Below is a small trained network, with its code and all its weights. Each question gives an input and a target symbol and asks what happens when units are switched off, that is, made to give their printed mean instead of their output.

import numpy as np


def w(rows, s, z=0):
    codes = np.array(rows[::2]) - 128.0
    scale = np.full(codes.shape[1], s)
    scale[-1] = z or s
    return codes * scale


def f(y):
    return np.maximum(y, 0)


def softmax(a):
    e = np.exp(a - a.max(-1, keepdims=True))
    return e / e.sum(-1, keepdims=True)


def log_softmax(a):
    a = a - a.max(-1, keepdims=True)
    return a - np.log(np.exp(a).sum(-1, keepdims=True))


def net(x, mask):
    ids = ['αγεηθλμξτψω'.index(c) for c in x.split()]
    T = len(ids)
    res = E[ids] + P[:T]
    u = 0
    for l in range(2):
        q, k, v = (res @ M[l].T for M in (Q, K, V))
        z = softmax(np.where(np.tri(T) > 0, q @ k.T / 2**0.5, -1e9)) @ v
        res = res + np.where(mask[u], z, O[l][:, -1]) @ O[l][:, :-1]
        u += 1
        y = f(res @ A[l][:, :-1].T + A[l][:, -1])
        res = res + np.where(mask[u : u + 16], y, B[l][:, -1]) @ B[l][:, :-1]
        u += 16
    return log_softmax(res[-1] @ U[:, :-1].T + U[:, -1])


Q, K, V, O, A, B = {}, {}, {}, {}, {}, {}
E = w([
[138,47,220],'α',
[73,50,179],'γ',
[188,42,104],'ε',
[255,147,132],'η',
[92,135,84],'θ',
[99,173,133],'λ',
[133,230,155],'μ',
[222,59,82],'ξ',
[45,160,66],'τ',
[127,148,201],'ψ',
[54,104,114],'ω',
],0.023)
P = w([
[1,89,192],'0',
[32,110,187],'1',
[71,141,184],'2',
[97,147,184],'3',
[130,153,176],'4',
[173,149,158],'5',
[209,134,130],'6',
[235,138,132],'7',
[248,154,133],'8',
],0.0039)
Q[0] = w([
[214,154,48],'0.h1',
[3,172,93],'0.h1',
],0.018)
K[0] = w([
[249,98,34],'0.h1',
[23,195,71],'0.h1',
],0.013)
V[0] = w([
[176,174,92],'0.h1',
[228,64,3],'0.h1',
],0.0058)
O[0] = w([
[19,115,129,2],'0.h1',
[2,193,206,254],'0.h1',
],0.011,0.00062)
A[0] = w([
[78,129,189,41],'0.n1',
[223,193,109,190],'0.n2',
[126,114,84,140],'0.n3',
[56,156,24,94],'0.n4',
[190,195,1,81],'0.n5',
[62,197,113,90],'0.n6',
[236,209,118,77],'0.n7',
[85,120,111,88],'0.n8',
[155,115,149,133],'0.n9',
[73,54,59,72],'0.n10',
[199,105,41,77],'0.n11',
[98,127,115,51],'0.n12',
[146,124,113,112],'0.n13',
[30,197,179,2],'0.n14',
[89,226,87,68],'0.n15',
[163,212,184,68],'0.n16',
],0.0091,0.0083)
B[0] = w([
[160,115,96,159],'0.n1',
[190,232,80,253],'0.n2',
[57,91,140,156],'0.n3',
[21,95,53,162],'0.n4',
[108,205,242,182],'0.n5',
[109,147,94,173],'0.n6',
[96,44,12,197],'0.n7',
[76,140,81,135],'0.n8',
[97,153,144,170],'0.n9',
[162,53,91,156],'0.n10',
[84,237,100,183],'0.n11',
[115,166,161,128],'0.n12',
[119,138,124,139],'0.n13',
[201,126,91,182],'0.n14',
[220,20,3,165],'0.n15',
[116,170,118,183],'0.n16',
],0.0063,0.0066)
Q[1] = w([
[62,22,79],'1.h1',
[254,184,150],'1.h1',
],0.0073)
K[1] = w([
[156,155,39],'1.h1',
[123,207,254],'1.h1',
],0.0092)
V[1] = w([
[123,126,255],'1.h1',
[94,159,192],'1.h1',
],0.006)
O[1] = w([
[2,51,212,4],'1.h1',
[18,180,151,79],'1.h1',
],0.0045,0.0032)
A[1] = w([
[92,87,94,97],'1.n1',
[39,86,190,19],'1.n2',
[100,162,122,20],'1.n3',
[160,171,100,218],'1.n4',
[154,140,103,154],'1.n5',
[121,132,131,205],'1.n6',
[107,167,80,82],'1.n7',
[135,232,143,1],'1.n8',
[128,57,114,183],'1.n9',
[9,119,127,189],'1.n10',
[76,113,67,179],'1.n11',
[131,62,183,99],'1.n12',
[125,49,128,110],'1.n13',
[138,91,76,182],'1.n14',
[150,76,107,122],'1.n15',
[182,158,193,96],'1.n16',
],0.016,0.0081)
B[1] = w([
[110,113,127,150],'1.n1',
[65,25,205,143],'1.n2',
[129,73,158,133],'1.n3',
[125,101,227,254],'1.n4',
[91,77,126,194],'1.n5',
[151,127,157,167],'1.n6',
[206,109,103,188],'1.n7',
[102,150,47,197],'1.n8',
[125,163,68,183],'1.n9',
[164,249,98,171],'1.n10',
[101,113,155,185],'1.n11',
[163,81,83,161],'1.n12',
[82,83,90,162],'1.n13',
[96,159,112,198],'1.n14',
[115,181,128,166],'1.n15',
[89,101,144,164],'1.n16',
],0.012,0.014)
U = w([
[50,182,185,131],'α',
[125,117,121,201],'γ',
[134,58,217,178],'ε',
[150,92,40,2],'η',
[152,8,118,28],'θ',
[134,109,142,211],'λ',
[122,187,65,20],'μ',
[29,99,99,65],'ξ',
[46,45,165,95],'τ',
[219,153,99,245],'ψ',
[132,118,130,252],'ω',
],0.014,0.0061)

Each question gives the input, a string of symbols that net reads in full, and the target symbol t.
The units are the heads (2 rows each of Q, K, V and O) and the neurons (one row each of A and B). Each row of codes is followed by its name. A weight is (code - 128) times the scale printed after its matrix; where a second scale follows, it is the last column's (O, A, B and U).
mask holds one flag per unit, layer by layer, with each layer's heads first. A switched-off unit (its flag False) gives its mean, the last column of its rows in O or B, instead of its output. The means were averaged over made-up inputs and are rounded, as every weight is.
A unit's drop is (log p(t) with every unit on - log p(t) with that unit switched off) / (log p(t) with every unit on - log p(t) with every unit switched off).
The circuit of an input: a set's keep is (log p(t) with only the set's units on - log p(t) with every unit switched off) / (log p(t) with every unit on - log p(t) with every unit switched off). Starting from the 12 units with the biggest drops (on a tie, the unit counted first), units are removed one at a time, each time the one whose removal leaves the highest keep (on an exact tie, the one counted first), for as long as the keep stays at least 0.8.
circuit, biggest first: the units of the circuit, biggest drop first
k most important neurons: the k neurons with the biggest drops, biggest first
top k neurons in layer l: the k neurons of layer l with the biggest drops, biggest first
drop when u is switched off: that unit's drop, to one decimal
input ε ε ψ α, target θ: circuit, biggest first	1.n12, 0.h1
input μ η ω η ξ ε θ τ θ, target ε: top 2 neurons in layer 0	0.n15, 0.n7
input ψ ε ε λ ω λ τ ε, target ε: circuit, biggest first	0.h1, 1.n8, 1.n14
input ε α η ε ε, target ξ: circuit, biggest first	0.h1
input λ ξ ε λ ε ψ ε γ, target η: circuit, biggest first	0.h1, 1.n9
input η τ ξ ξ, target ε: top 3 neurons in layer 0	0.n2, 0.n4, 0.n15
input η η θ, target μ: top 4 neurons in layer 0	0.n2, 0.n4, 0.n14, 0.n3
input α ε τ μ ε, target ε: circuit, biggest first	0.h1, 1.n8
input ω λ γ γ μ γ ψ λ, target ψ: top 3 neurons in layer 0	0.n2, 0.n11, 0.n7
input γ ε ψ γ η μ, target ψ: 2 most important neurons	1.n7, 1.n8
input γ α ε, target τ: 3 most important neurons	1.n2, 0.n2, 0.n7
input η ψ ξ λ μ γ, target η: circuit, biggest first	1.n9, 0.h1
input ω λ μ, target ψ: top 2 neurons in layer 1	1.n8, 1.n7
input λ μ ξ ε, target α: top neuron in layer 1	1.n7
input τ ε ε ψ, target ε: top 2 neurons in layer 1	1.n8, 1.n4
input ε ξ ε, target α: 2 most important neurons	1.n10, 1.n2
input η ε ω η η ε, target ξ: drop when 1.n4 is switched off	0.2
input ε ε μ ψ θ τ ψ ψ, target ε: drop when 1.n4 is switched off	0.6
input η ξ ξ, target α: drop when 1.n10 is switched off	0.5
input η μ α γ λ τ τ α ξ, target ε: most important neuron	0.n2
